B, the same points and some others measured another way; then each row and its match in B:
B:
1: 388; 68; -134; 86; -27; -69; 35; -211; 192; 209; -75; 147; -15; 97; 78; 265; -36; 44; 103; -38
2: -38; 44; 94; 66; 1; 11; 32; -70; 28; 92; -30; 52; -65; 13; 76; -37; -12; 10; -76; -3
3: 414; 25; -131; 126; -53; -55; -16; -183; 134; 176; -62; 97; -57; 50; 95; 304; 55; 47; 64; 21
4: -89; 28; 25; 53; -9; -98; -43; 35; 46; 131; -20; 26; -57; -19; 168; -57; -116; 35; -46; -55
5: 325; -26; -304; -22; -41; 17; -100; -71; -129; -57; -42; -267; -124; -66; 49; 280; 315; -18; 37; 277
6: -103; 3; 197; -41; -61; 4; 92; -131; 190; 189; 26; 207; -17; 187; 151; -33; -146; 6; 66; -122
7: -59; -28; 26; 44; 77; 6; -27; -9; 46; 28; -49; 107; -68; -40; 81; -15; -123; 7; -45; -105
8: -77; 5; -29; 16; 74; 24; 4; -66; -26; -36; -11; -148; -85; -51; 26; -61; -63; 101; -58; -15
9: 0; -15; -106; -78; 4; 59; 1; -7; -94; -22; 9; -208; -77; -4; 69; -12; 132; 37; -33; 105
10: -11; 81; 16; 118; 15; -93; -51; 5; 121; 122; -60; 154; -16; -18; 87; -55; -205; 46; 15; -130
11: 57; 28; 37; 34; 77; 138; -49; 115; -67; -52; -63; 28; -81; 23; -106; -196; -13; -78; -1; -59
12: -289; 68; 145; -95; 64; -26; 102; -9; -21; -13; 15; -74; -63; 77; 79; -283; -120; 30; -34; -28
13: -121; 113; 181; 65; 88; -63; 29; 62; 9; 5; -70; 160; -61; 34; 42; -262; -139; -47; -34; -73
14: 32; -54; -20; 26; 5; 73; -68; -64; -1; -32; -3; -74; -98; -16; 14; 38; -1; 38; 21; 4
15: -83; 47; 122; -35; 76; 113; 75; 62; -104; -97; -6; -40; -71; 63; -13; -257; 92; -1; -59; 34
16: 156; -57; -131; -6; -13; -25; -69; -156; 52; 63; -60; -9; -109; -15; 82; 266; -7; -59; 61; 45
17: -200; -37; 100; -80; -4; 20; -2; 34; 110; 116; 7; 144; -24; 90; 130; -115; -200; -31; 44; -166
18: 71; -95; -96; 63; 22; -66; -149; -20; 13; 42; -38; -54; -138; -87; 123; 152; -80; 3; 0; -24
19: 231; -85; -165; 2; -53; 44; -97; -84; -19; 59; -45; -37; -112; -31; 95; 297; 173; -79; 21; 124
20: 62; -76; -117; -4; -70; -123; -68; -86; 81; 129; 48; -149; -91; 16; 239; 173; -48; 137; 50; 9
21: 46; -80; -154; -34; -65; 1; -153; 135; -62; -53; 29; -114; -66; -41; 154; 52; 155; 39; 67; 103
22: 194; -72; 98; 87; -13; 35; -82; -121; 126; 115; -44; 154; -137; 98; 7; 119; -141; -88; 100; -112
23: 297; 81; 23; 113; -1; -38; -10; -16; 25; 111; -41; -14; -103; 112; 14; -48; 0; 15; 40; -6
24: 160; 23; -153; -20; -80; -74; -56; -133; 7; 64; -25; -141; -92; 13; 105; 198; 97; -13; 79; 166
25: 135; 78; -103; 9; 162; -77; 44; -18; 58; -45; -108; 135; -27; 11; 31; -28; -118; 17; 57; -86
26: -635; 105; 299; -2; 20; -14; 67; 27; 54; 112; -26; 211; 15; -55; 139; -330; -248; -39; -180; -122
27: 219; -85; -192; -98; -82; -9; -135; -32; -108; 19; -44; -170; -168; 3; 110; 271; 236; -194; 78; 248
28: -405; 92; 35; 2; 102; -59; 42; 124; 50; -15; -15; 116; 66; -98; 153; -289; -210; 155; -96; -157
29: 196; -13; -139; -99; -10; 38; -8; -21; -63; -21; 6; -206; -97; 95; 38; 35; 141; 3; 91; 111
30: 38; -1; -38; 44; -29; -49; -50; -77; -6; 84; -15; -109; -108; -27; 117; 84; 18; 21; -36; 69
31: -379; 34; 138; -8; 100; -114; 43; 10; 52; 84; -16; 33; -56; -33; 166; -227; -307; 56; -113; -162
32: -10; 113; 59; -1; 51; 9; -7; 53; 20; -23; -62; 82; -35; 81; -50; -219; -119; -60; 92; -56
33: -14; -105; -125; -26; -1; 24; -21; -164; 98; 81; 0; -17; -53; -52; 151; 234; -54; 90; -10; -45
34: 226; -93; -121; 5; -60; -3; -88; -178; 113; 110; -14; -24; -104; 50; 85; 292; -38; 3; 127; -7
35: -72; 127; 135; 113; 133; -71; 89; 87; -37; 5; -25; -2; -55; 10; 77; -327; -88; 138; -137; -83
36: 56; 82; -241; -10; 41; -118; -28; 94; -59; -9; -38; -143; -15; -80; 150; -22; 73; 111; -18; 85
37: 6; -20; 2; 67; -10; 91; -47; -109; 31; 89; -58; 47; -79; -57; 13; 105; -20; -43; -66; -15
38: 289; -20; 23; 119; -112; 74; -8; -201; 156; 163; 57; -64; -66; 149; 19; 118; -17; 184; 101; -63
39: -137; -29; -1; -17; -36; 116; -105; 9; 0; 73; -43; 21; -62; -44; -7; -12; -69; -114; -15; -35
40: -303; 175; 99; 59; 87; 4; 80; 6; 55; 64; -68; 123; 44; -55; 3; -287; -222; 67; -116; -136
41: 202; 0; -191; 96; -59; -14; -157; -14; -77; 27; -78; -69; -104; -137; 79; 235; 206; -65; -35; 195
42: 141; -33; -33; 86; -65; -46; -78; 16; 40; -21; 46; -9; -55; 18; 166; 59; 106; 158; 75; 52
43: -12; -28; -30; -41; -17; 10; 23; -27; -4; 35; 42; -123; -61; 42; 145; -10; 63; 112; -16; 33
44: 24; 30; 11; -4; -84; -31; -72; 36; 14; 82; 17; -63; -72; 80; 91; -70; -6; -6; 81; 34
45: -42; 75; -116; -77; 71; 5; 58; 54; -113; -82; -35; -116; -30; -34; 74; -102; 146; 31; -60; 121
46: 286; 10; -173; -33; -31; 55; -30; -103; 29; -16; -8; -127; -59; 90; -25; 112; 84; 54; 167; 67
47: -319; 84; 100; -38; 90; -85; 30; 88; -20; -26; -33; 42; -34; -20; 119; -278; -156; 1; -55; -51
48: -28; 85; -60; -5; 72; 19; -58; 111; -147; -34; -131; 11; -88; -93; -10; -91; 85; -201; -88; 110
49: 328; -14; -61; 71; -31; -17; -75; -79; 152; 84; -20; 84; -63; 124; 24; 115; -97; 49; 196; -95
50: 79; 139; -95; 132; 30; -68; -4; -61; -6; 74; -105; 27; -33; -112; 55; 54; 39; 19; -104; 75
51: -290; 6; 36; 5; 64; 97; -17; -35; -15; 14; -64; 52; -45; -132; 13; -68; -106; -51; -138; -54
52: 101; 104; -135; 33; -36; 53; 54; -207; 105; 131; -41; -44; 20; 11; -14; 108; -28; 107; 16; -3
53: 201; 112; -54; -29; 18; -62; 83; -36; 7; -23; -43; 48; -27; 112; 84; -10; 144; 8; 87; 114
54: -26; 99; -81; -9; 15; -82; 49; -3; 54; 75; 1; -62; 11; 32; 125; -98; -71; 152; 12; -30
55: 174; -78; -64; 6; -7; 46; -39; -34; -29; -17; 6; -76; -110; 24; 90; 109; 142; 37; 20; 69
56: -11; 107; 96; 72; 22; 13; -82; 130; -13; -46; -88; 192; -45; 13; -39; -202; -40; -127; 60; -9
57: 238; -49; -66; -15; 44; 16; -58; -28; -58; -79; -33; -91; -150; 55; 16; 63; 96; -48; 83; 80
58: 477; -56; -129; 85; -74; 5; -131; -170; 129; 99; -27; -11; -123; 112; -16; 283; -23; 3; 223; -11
59: -178; -32; 97; 58; 21; 63; 5; -37; 76; 45; 32; 21; -32; -16; 82; -104; -137; 157; -61; -140
60: -236; 53; 156; 34; 33; 18; 13; -8; 116; 124; -65; 264; -6; 4; 62; -135; -229; -65; -47; -170
61: 25; 42; 118; -40; 12; 6; 25; -57; 33; 27; -44; 93; -94; 132; 16; -76; -46; -127; 85; 5
62: 49; -65; -160; -56; -44; 81; -83; 54; -28; -76; 57; -169; -33; 3; 76; 13; 116; 135; 90; 50
63: -356; -67; 31; -58; 73; 51; 0; 23; -20; -56; 55; -156; -51; -69; 107; -183; -143; 168; -89; -100
64: -159; 137; -29; -46; 79; 61; 50; -16; -132; -77; -66; -176; -58; -57; -68; -198; 34; -32; -92; 104
65: 200; 20; -78; 1; -18; -101; -42; -83; 171; 111; -35; 109; -39; 123; 88; 98; -171; 15; 204; -98
66: -347; 37; 123; 23; 40; 69; -9; 91; -65; -24; -10; -2; -36; -89; 57; -256; -50; 27; -150; -33
67: -72; 79; -179; -129; 76; -5; 57; 95; -102; -90; 3; -229; -1; -2; 73; -185; 74; 122; -5; 67
68: 95; -105; -193; -69; 3; 60; -84; -61; -22; -73; 0; -139; -85; -39; 64; 176; 80; 39; 75; 64
69: 317; 12; -176; -2; -22; -55; -23; -139; 121; 98; -20; -59; -55; 108; 52; 172; -58; 77; 171; -24
70: 75; 18; 8; -47; 9; 11; 64; -127; 48; 39; 23; -122; -75; 135; 38; -40; -44; 89; 75; -14
71: -390; 111; 212; -2; 115; 46; 49; 171; -14; -61; -34; 156; 11; 1; 7; -462; -191; 3; -75; -154
72: 207; -85; 5; 7; 54; 101; -171; 107; -155; -96; -74; -82; -220; 19; -88; -35; 77; -231; 50; 65

134; 28; -137; -103; -132; 4; -21; 203; 55; -166; 34; -50; 3; 90; 105; 93; -27; 176; -41; 38; -167; 33; 91; -61; 101  17
-42; -52; 58; 52; 96; 72; 118; -34; 37; -18; 23; -111; 29; -148; 118; 28; 75; 0; -13; 49; -26; -78; 103; -91; 59  70
-55; -9; -147; 4; -107; -150; 65; 59; -29; -76; -68; 81; -13; -68; 59; 63; -123; 48; 34; -150; 8; 33; -75; -1; 27  28
19; 99; -84; 181; 32; -15; 192; 75; 70; -279; -96; -154; 81; 27; 316; 94; -89; 88; -180; -35; 43; 111; 129; -99; 107  11
-150; -420; -209; -99; 298; 133; 24; -236; -126; 471; 437; 31; 12; -500; 205; -106; 153; 136; 41; 89; -223; 36; 238; -383; -138  49
79; 29; -79; 103; 42; -98; 82; 75; -130; -62; -104; -51; 60; 35; 60; 95; -154; -20; -155; 45; -92; -33; 57; -16; -20  66
-53; -8; -198; 194; -245; -233; 174; 245; 70; -310; -397; -27; -183; -91; 137; 48; -237; -187; -19; -120; -3; -19; -150; 0; 65  42
-60; 159; 12; 58; 8; -100; 146; -33; -39; -153; -26; 76; 51; 56; 101; 57; -78; 37; -27; -6; 53; 88; -44; 75; 41  7
138; -65; -177; -106; -77; -101; -155; 190; -80; -70; 43; -34; 4; 5; -82; 106; -106; 106; 9; 34; -189; -59; -26; 54; 63  21
56; 84; -2; 34; -67; -132; 75; 78; -51; 39; -177; 23; 60; 49; -14; 86; -140; -80; -144; -52; -46; -44; 0; 39; -72  41
-30; -83; 56; -124; -48; -29; -23; -39; -27; -88; 127; 119; -61; -147; -223; 173; 35; 142; 150; -43; 48; -34; -99; 97; 60  53
42; 61; -64; -127; -16; -74; -42; 34; -229; -9; 60; 85; 104; 133; -88; 53; -43; 138; 133; -12; -126; -153; -35; 65; 89  60
-90; -9; 40; -45; 95; 4; 98; -126; -42; 208; 113; 111; 36; -117; 82; -45; 64; -22; -19; 84; -81; 34; 57; -63; -97  16
-102; 41; 55; 10; -12; -65; 109; -65; 2; -55; -21; 101; 5; -82; 0; 61; -3; 12; 58; -68; 74; 17; -69; 52; 22  13
78; -87; -198; 7; 7; -74; -64; 179; -98; -155; 31; -181; 17; -53; 66; 63; -122; 76; 33; 42; -170; -129; 13; -11; 152  62
-59; -43; -62; 80; -12; -19; 80; 81; 31; -95; -124; -135; 19; -112; 157; -12; 0; -38; 61; -84; -26; -139; 15; -72; 135  46
160; 75; -96; 16; 24; -27; -6; 172; -41; -25; -44; -194; 151; 123; 165; 42; -98; 42; -170; 60; -186; -74; 152; -56; 57  39
13; 486; 100; 279; -237; -134; 252; 255; 293; -628; -543; -112; 53; 361; 309; 58; -112; -137; -152; -119; 205; 109; -99; 184; 240  72
130; 187; 309; -76; 138; -4; -151; 33; 81; -248; 235; -285; 194; 39; -192; 228; -9; 140; -1; 130; 93; -95; -56; 387; 242  12
-17; -15; 13; -4; -19; -38; 116; -37; -58; 54; -41; 74; 39; -68; -12; 109; -32; 42; -45; -95; 7; -29; 47; -57; -46  3
-92; -64; -49; -16; 23; 14; 68; 13; 72; -46; 95; -126; 24; -184; 186; -6; 30; 70; 92; -51; -22; -53; 38; -77; 136  32
99; 68; 29; -12; -27; 21; 114; 103; -9; -187; 22; -121; 25; 59; 75; 134; -50; 96; -69; 105; -94; -61; 112; -25; 96  9
-59; 20; 115; 75; 118; 19; 157; -90; -53; 98; -62; -50; 108; -79; 76; 14; 36; -67; -47; -9; 7; -127; 87; -58; -10  64
-33; -43; 19; -58; -26; 13; 100; -43; 12; 71; 33; 45; 56; -110; 19; 104; 29; 109; -2; -136; 23; -19; 75; -93; -9  1
54; 58; 48; 51; 16; -50; 115; 17; -99; -64; -80; 2; 47; 38; -32; 127; -85; 0; -94; 27; -29; -69; 41; 23; -8  2
-102; 84; 80; 62; 50; -31; 118; -73; 14; -124; -24; 79; 7; -37; 50; 22; 43; -9; 40; 30; 68; 43; -55; 68; 53  57
159; 8; -36; -31; -137; -25; -78; 264; 120; -96; -150; -223; 57; 22; 21; 108; -51; 7; -83; -65; -105; -149; 57; 8; 115  44
57; -90; -67; 144; 145; 3; 83; 97; -124; -61; -57; -344; 108; -106; 156; 52; -102; -32; -67; 39; -124; -267; 151; -118; 128  38
61; 16; 45; -90; -50; -25; -39; 78; 26; 95; -37; -18; 56; -12; -54; 51; 18; -20; -30; -6; -98; -94; 27; 30; -9  20
-86; 32; -7; 74; 41; -37; 64; 43; 43; -37; -84; -173; 98; -87; 192; -63; 3; -70; 63; -75; -6; -142; -3; -7; 150  58
80; 9; -21; -100; -179; 13; 18; 87; 0; 157; -230; 271; -47; 109; -84; 2; 115; -64; -71; 8; -179; -16; 51; -105; -157  27
110; 25; 89; -85; 47; 67; -65; 49; 10; -113; 117; -113; 95; 20; -75; 148; 69; 162; 5; 56; -46; -81; 71; 64; 132  29
-11; 167; 32; 102; -74; -125; 131; 99; 6; -201; -208; -148; 132; 78; 101; 98; -151; -10; -10; -195; 101; -139; -40; 81; 159  40
-4; 6; -5; -1; -98; -32; 137; 4; -16; -103; -93; 156; -55; -20; -33; 132; -10; 68; -23; -61; 14; 43; 7; -46; -28  45
40; 153; 63; -17; -96; -36; 118; 25; 48; -59; -105; 114; 64; 113; 27; 120; -11; 64; -123; -72; 32; 90; 49; 4; -36  48
15; 110; -24; 83; 12; -114; 75; 20; -74; -29; -156; 84; 65; 74; 38; 37; -79; -56; -115; -1; -20; 37; -18; 46; -47  33
